Below is a small trained network, with its code and all its weights. Each question gives an input and a target symbol and asks what happens when units are switched off, that is, made to give their printed mean instead of their output.

import numpy as np


def w(rows, s, z=0):
    codes = np.array(rows[::2]) - 128.0
    scale = np.full(codes.shape[1], s)
    scale[-1] = z or s
    return codes * scale


def f(y):
    return y / 2 * (1 + np.tanh(0.7978845608 * (y + 0.044715 * y**3)))


def softmax(a):
    e = np.exp(a - a.max(-1, keepdims=True))
    return e / e.sum(-1, keepdims=True)


def log_softmax(a):
    a = a - a.max(-1, keepdims=True)
    return a - np.log(np.exp(a).sum(-1, keepdims=True))


def net(x, mask):
    ids = ['αβγδζηθπψ'.index(c) for c in x.split()]
    T = len(ids)
    res = E[ids] + P[:T]
    q, k, v = (res @ M[0].T for M in (Q, K, V))
    z = softmax(np.where(np.tri(T) > 0, q @ k.T / 3**0.5, -1e9)) @ v
    res = res + np.where(mask[0], z, O[0][:, -1]) @ O[0][:, :-1]
    y = f(res @ A[0][:, :-1].T + A[0][:, -1])
    res = res + np.where(mask[1:13], y, B[0][:, -1]) @ B[0][:, :-1]
    return log_softmax(res[-1] @ U[:, :-1].T + U[:, -1])


Q, K, V, O, A, B = {}, {}, {}, {}, {}, {}
E = w([
[138,92,93,106,154,145,154,153,137,112,103,159],'α',
[158,100,108,36,176,209,163,153,128,122,203,134],'β',
[53,148,69,137,129,145,194,166,97,120,100,160],'γ',
[120,92,148,83,140,141,173,113,100,129,159,161],'δ',
[121,114,153,153,100,157,174,113,109,111,79,173],'ζ',
[175,79,163,159,81,121,136,132,133,88,51,177],'η',
[163,115,141,108,173,124,129,158,87,188,26,195],'θ',
[59,149,254,116,240,157,154,95,120,91,44,78],'π',
[126,164,170,187,227,64,230,133,141,150,165,149],'ψ',
],0.0098)
P = w([
[115,184,164,130,138,100,80,225,75,65,105,227],'0',
[51,5,229,110,63,154,116,205,137,171,96,139],'1',
[204,170,135,154,171,151,214,138,46,82,117,169],'2',
[47,50,157,115,74,195,145,131,212,192,84,164],'3',
[218,199,116,149,143,97,142,78,115,49,164,93],'4',
[20,46,168,182,97,146,142,87,234,183,55,124],'5',
[189,197,48,177,124,65,176,4,139,68,184,81],'6',
[49,51,245,140,120,93,135,50,184,218,2,76],'7',
[186,174,123,154,129,118,170,46,85,44,189,93],'8',
],0.0061)
Q[0] = w([
[253,254,44,144,108,43,41,188,43,62,244,105],'h0',
[91,122,104,107,123,171,92,94,226,175,130,146],'h0',
[170,217,111,135,148,81,136,100,56,91,130,115],'h0',
],0.0079)
K[0] = w([
[153,125,123,58,111,216,109,252,22,43,146,226],'h0',
[172,94,98,99,93,124,203,70,227,209,224,40],'h0',
[107,84,137,88,45,185,56,254,28,78,49,195],'h0',
],0.0043)
V[0] = w([
[128,61,92,27,85,193,94,110,137,155,146,80],'h0',
[76,193,164,75,185,146,53,82,91,70,76,1],'h0',
[144,135,132,131,159,108,162,156,143,124,162,145],'h0',
],0.0052)
O[0] = w([
[144,81,70,133,160,175,91,149,48,158,108,86,32],'h0',
[91,155,75,50,76,255,50,60,119,116,140,140,255],'h0',
[134,140,154,72,223,104,190,136,140,86,181,153,142],'h0',
],0.0071,0.0038)
A[0] = w([
[122,100,171,133,175,78,169,145,165,84,95,144,232],'n0',
[166,174,45,94,51,142,95,123,96,62,175,223,208],'n1',
[93,116,171,42,108,142,115,150,187,134,144,181,134],'n2',
[198,126,80,154,129,86,168,89,69,82,113,140,253],'n3',
[92,87,140,80,48,174,62,107,128,203,117,127,150],'n4',
[143,189,147,152,114,118,131,87,158,84,116,138,108],'n5',
[163,2,140,192,43,72,68,153,123,185,48,156,253],'n6',
[144,223,114,114,126,150,126,79,90,64,125,133,156],'n7',
[93,84,107,81,39,189,79,135,158,218,101,147,170],'n8',
[232,180,110,101,150,159,109,102,65,114,136,187,240],'n9',
[153,139,126,107,146,182,128,74,104,95,148,42,124],'n10',
[148,118,119,87,154,215,108,84,78,123,125,19,134],'n11',
],0.0061,0.0025)
B[0] = w([
[135,188,203,80,162,150,146,134,151,77,123,114,253],'n0',
[75,238,238,72,219,149,147,64,237,100,25,202,160],'n1',
[88,142,166,85,149,90,78,89,215,107,75,167,226],'n2',
[98,138,185,76,175,183,196,61,149,90,119,122,172],'n3',
[100,54,107,168,75,170,67,80,169,134,149,170,202],'n4',
[185,114,72,137,150,157,175,138,64,116,159,60,178],'n5',
[125,118,132,167,199,117,252,89,51,195,207,33,146],'n6',
[141,138,107,100,207,137,166,113,113,128,180,67,235],'n7',
[91,5,103,252,26,213,58,77,119,168,80,192,200],'n8',
[109,158,157,127,209,166,205,73,164,87,131,124,202],'n9',
[84,70,88,175,110,150,154,73,80,118,178,72,217],'n10',
[116,35,44,189,69,173,132,108,44,155,199,91,248],'n11',
],0.0049,0.0038)
U = w([
[119,98,121,108,109,96,116,163,94,142,155,126,107],'α',
[154,96,104,119,123,135,95,182,91,124,140,116,87],'β',
[140,110,120,165,97,109,137,153,101,137,131,123,112],'γ',
[136,120,114,151,153,114,111,147,83,194,110,121,96],'δ',
[119,224,209,42,191,124,152,111,253,79,48,169,189],'ζ',
[119,137,109,134,97,119,108,174,117,111,135,123,70],'η',
[99,84,119,188,60,169,72,68,192,126,107,193,135],'θ',
[142,123,97,146,150,152,211,78,38,94,207,25,186],'π',
[143,160,117,150,118,121,88,132,120,125,137,120,4],'ψ',
],0.0052,0.0029)

Each question gives the input, a string of symbols that net reads in full, and the target symbol t.
The units are the heads (3 rows each of Q, K, V and O) and the neurons (one row each of A and B). Each row of codes is followed by its name. A weight is (code - 128) times the scale printed after its matrix; where a second scale follows, it is the last column's (O, A, B and U).
mask holds one flag per unit, heads first, then neurons. A switched-off unit (its flag False) gives its mean, the last column of its rows in O or B, instead of its output. The means were averaged over made-up inputs and are rounded, as every weight is.
A unit's drop is (log p(t) with every unit on - log p(t) with that unit switched off) / (log p(t) with every unit on - log p(t) with every unit switched off).
The circuit of an input: a set's keep is (log p(t) with only the set's units on - log p(t) with every unit switched off) / (log p(t) with every unit on - log p(t) with every unit switched off). Starting from the 12 units with the biggest drops (on a tie, the unit counted first), units are removed one at a time, each time the one whose removal leaves the highest keep (on an exact tie, the one counted first), for as long as the keep stays at least 0.8.
circuit, biggest first: the units of the circuit, biggest drop first
unit that matters most: the unit with the biggest drop
top k neurons: the k neurons with the biggest drops, biggest first
drop when u is switched off: that unit's drop, to one decimal
input π ψ β, target ζ: circuit, biggest first	[n1, n9]
input π δ δ π π π γ, target ζ: unit that matters most	n1
input π π β ψ α, target ζ: circuit, biggest first	[n1, n11]
input δ η π α π α ψ δ, target ζ: circuit, biggest first	[h0, n11]
input π π π π π π ψ, target ζ: circuit, biggest first	[n1, h0]
input π π ψ β ψ γ, target ζ: circuit, biggest first	[h0, n11]
input π π π π π γ, target θ: circuit, biggest first	[h0, n8]
input η β θ ψ π π δ, target ζ: top 3 neurons	[n11, n1, n3]
input π β α π β ψ ζ, target ζ: top 3 neurons	[n1, n11, n3]
input δ π θ, target ζ: top 2 neurons	[n11, n9]
input π α η, target ζ: top 2 neurons	[n1, n11]
input ζ ψ π π δ π η β, target θ: drop when n8 is switched off	0.3
input α π π γ, target θ: drop when n7 is switched off	0.0
input γ ψ α, target ζ: top neuron	[n11]
input π β ζ π β δ π π, target θ: drop when n4 is switched off	0.1
input β π β β β π β δ, target θ: drop when n8 is switched off	0.3
